Below is a small trained network, with its code and all its weights. Each question gives an input and a class and asks what happens when units are switched off, that is, made to give their printed mean instead of their output.

import numpy as np


def w(rows, s, z=0):
    codes = np.array(rows[::2]) - 128.0
    scale = np.full(codes.shape[1], s)
    scale[-1] = z or s
    return codes * scale


def f(y):
    return np.maximum(y, 0)


def log_softmax(a):
    a = a - a.max(-1, keepdims=True)
    return a - np.log(np.exp(a).sum(-1, keepdims=True))


def net(x, mask):
    res = np.array(x, float).reshape(1, 3) / 4 @ E
    y = f(res @ A[0][:, :-1].T + A[0][:, -1])
    res = res + np.where(mask, y, B[0][:, -1]) @ B[0][:, :-1]
    return log_softmax(res[-1] @ U[:, :-1].T + U[:, -1])


A, B = {}, {}
E = w([
[195,152,129,133,129,123,72,120,99,132,192,109],'x0',
[180,147,125,126,123,108,240,100,104,123,211,81],'x1',
[60,119,123,147,128,142,112,146,194,132,82,1],'x2',
],0.0062)
A[0] = w([
[213,133,126,128,129,129,100,120,102,124,208,145,97],'neuron 1',
[84,141,124,127,126,125,160,131,147,127,91,92,215],'neuron 2',
[122,122,127,126,126,129,194,125,121,129,111,251,150],'neuron 3',
[86,108,136,120,129,133,64,129,130,124,89,140,183],'neuron 4',
[157,120,132,130,118,114,165,120,113,130,172,88,60],'neuron 5',
[125,136,130,132,132,129,138,128,136,129,129,80,86],'neuron 6',
[137,135,128,129,140,127,129,131,124,125,120,190,100],'neuron 7',
[147,137,132,126,131,128,179,121,112,124,150,170,5],'neuron 8',
[101,154,133,130,136,126,99,125,133,124,110,100,154],'neuron 9',
[101,127,125,130,130,129,229,128,144,128,120,27,183],'neuron 10',
[151,137,121,128,141,145,206,127,120,132,158,129,168],'neuron 11',
[146,119,142,117,134,137,206,129,113,122,168,128,151],'neuron 12',
[158,130,123,130,119,113,220,121,124,125,161,110,172],'neuron 13',
[166,129,129,132,126,130,88,127,121,132,167,101,87],'neuron 14',
[172,129,133,125,130,117,112,129,113,135,168,141,102],'neuron 15',
],0.019,0.0024)
B[0] = w([
[68,164,171,107,143,171,131,124,78,117,141,191,229],'neuron 1',
[141,55,135,127,122,191,114,122,117,129,141,115,209],'neuron 2',
[116,131,126,119,100,64,140,115,90,116,144,246,236],'neuron 3',
[156,135,100,137,179,238,140,134,166,131,126,81,220],'neuron 4',
[146,156,129,135,127,125,103,140,151,141,113,59,188],'neuron 5',
[124,87,130,127,92,118,151,117,122,131,121,144,165],'neuron 6',
[117,113,132,131,120,110,144,115,108,125,137,167,179],'neuron 7',
[125,97,135,128,90,88,131,145,164,146,98,50,182],'neuron 8',
[175,97,81,140,124,147,153,124,154,126,118,151,175],'neuron 9',
[85,86,161,111,190,250,123,137,103,123,131,160,252],'neuron 10',
[169,186,87,154,135,110,131,122,157,127,122,129,204],'neuron 11',
[166,181,104,147,126,103,121,126,154,135,123,94,206],'neuron 12',
[152,222,94,132,139,128,114,132,159,125,126,89,223],'neuron 13',
[119,166,120,126,162,153,138,121,115,122,131,202,168],'neuron 14',
[100,138,147,116,136,157,133,128,103,123,129,164,181],'neuron 15',
],0.021,0.011)
U = w([
[94,1,157,104,130,156,145,129,112,126,127,131,168],'0',
[156,138,108,140,65,43,144,114,130,130,131,134,69],'1',
[202,150,77,171,151,142,106,148,213,154,104,16,140],'2',
[127,87,162,127,80,64,120,134,131,153,124,62,5],'3',
[59,131,181,83,141,139,132,116,60,95,161,195,187],'4',
],0.009,0.0029)

Each question gives the input, the list of numbers given to net, and the class t.
The units are the neurons (one row each of A and B). Each row of codes is followed by its name. A weight is (code - 128) times the scale printed after its matrix; where a second scale follows, it is the last column's (A, B and U).
mask holds one flag per neuron, in row order. A switched-off neuron (its flag False) gives its mean, the last column of its row in B, instead of its output. The means were averaged over made-up inputs and are rounded, as every weight is.
A unit's drop is (log p(t) with every unit on - log p(t) with that unit switched off) / (log p(t) with every unit on - log p(t) with every unit switched off).
The circuit of an input: a set's keep is (log p(t) with only the set's units on - log p(t) with every unit switched off) / (log p(t) with every unit on - log p(t) with every unit switched off). Starting from the 12 units with the biggest drops (on a tie, the unit counted first), units are removed one at a time, each time the one whose removal leaves the highest keep (on an exact tie, the one counted first), for as long as the keep stays at least 0.8.
circuit, biggest first: the units of the circuit, biggest drop first
unit that matters most: the unit with the biggest drop
top k neurons: the k neurons with the biggest drops, biggest first
drop when u is switched off: that unit's drop, to one decimal
input [-3,5,-4], class 1: unit that matters most : neuron 3
input [5,-6,-1], class 0: circuit, biggest first : [neuron 13; neuron 3]
input [-1,-3,-1], class 0: circuit, biggest first : [neuron 13; neuron 1]
input [2,-2,5], class 0: top 4 neurons : [neuron 13; neuron 12; neuron 11; neuron 5]
input [0,-4,7], class 0: top 4 neurons : [neuron 13; neuron 12; neuron 11; neuron 2]
input [1,5,-7], class 1: top 3 neurons : [neuron 10; neuron 8; neuron 12]
input [-8,-6,-2], class 0: top 2 neurons : [neuron 1; neuron 4]
input [3,-5,7], class 2: top 3 neurons : [neuron 4; neuron 3; neuron 1]
input [4,6,4], class 2: top 3 neurons : [neuron 3; neuron 5; neuron 13]
input [-7,-7,2], class 2: top 3 neurons : [neuron 4; neuron 10; neuron 1]
input [-6,-4,1], class 0: top 4 neurons : [neuron 13; neuron 12; neuron 11; neuron 5]
input [-6,0,-8], class 1: top 2 neurons : [neuron 10; neuron 8]
input [-7,-1,-5], class 1: top 2 neurons : [neuron 10; neuron 1]
input [2,5,3], class 2: unit that matters most : neuron 3
input [-8,-2,-8], class 1: top 2 neurons : [neuron 10; neuron 1]
input [-6,-3,3], class 0: drop when neuron 10 is switched off : 0.0
input [4,8,-7], class 1: drop when neuron 1 is switched off : 1.1
input [-2,4,-8], class 1: drop when neuron 10 is switched off : 0.2
input [-3,1,-3], class 1: drop when neuron 10 is switched off : 0.3
input [-5,4,0], class 2: unit that matters most : neuron 1
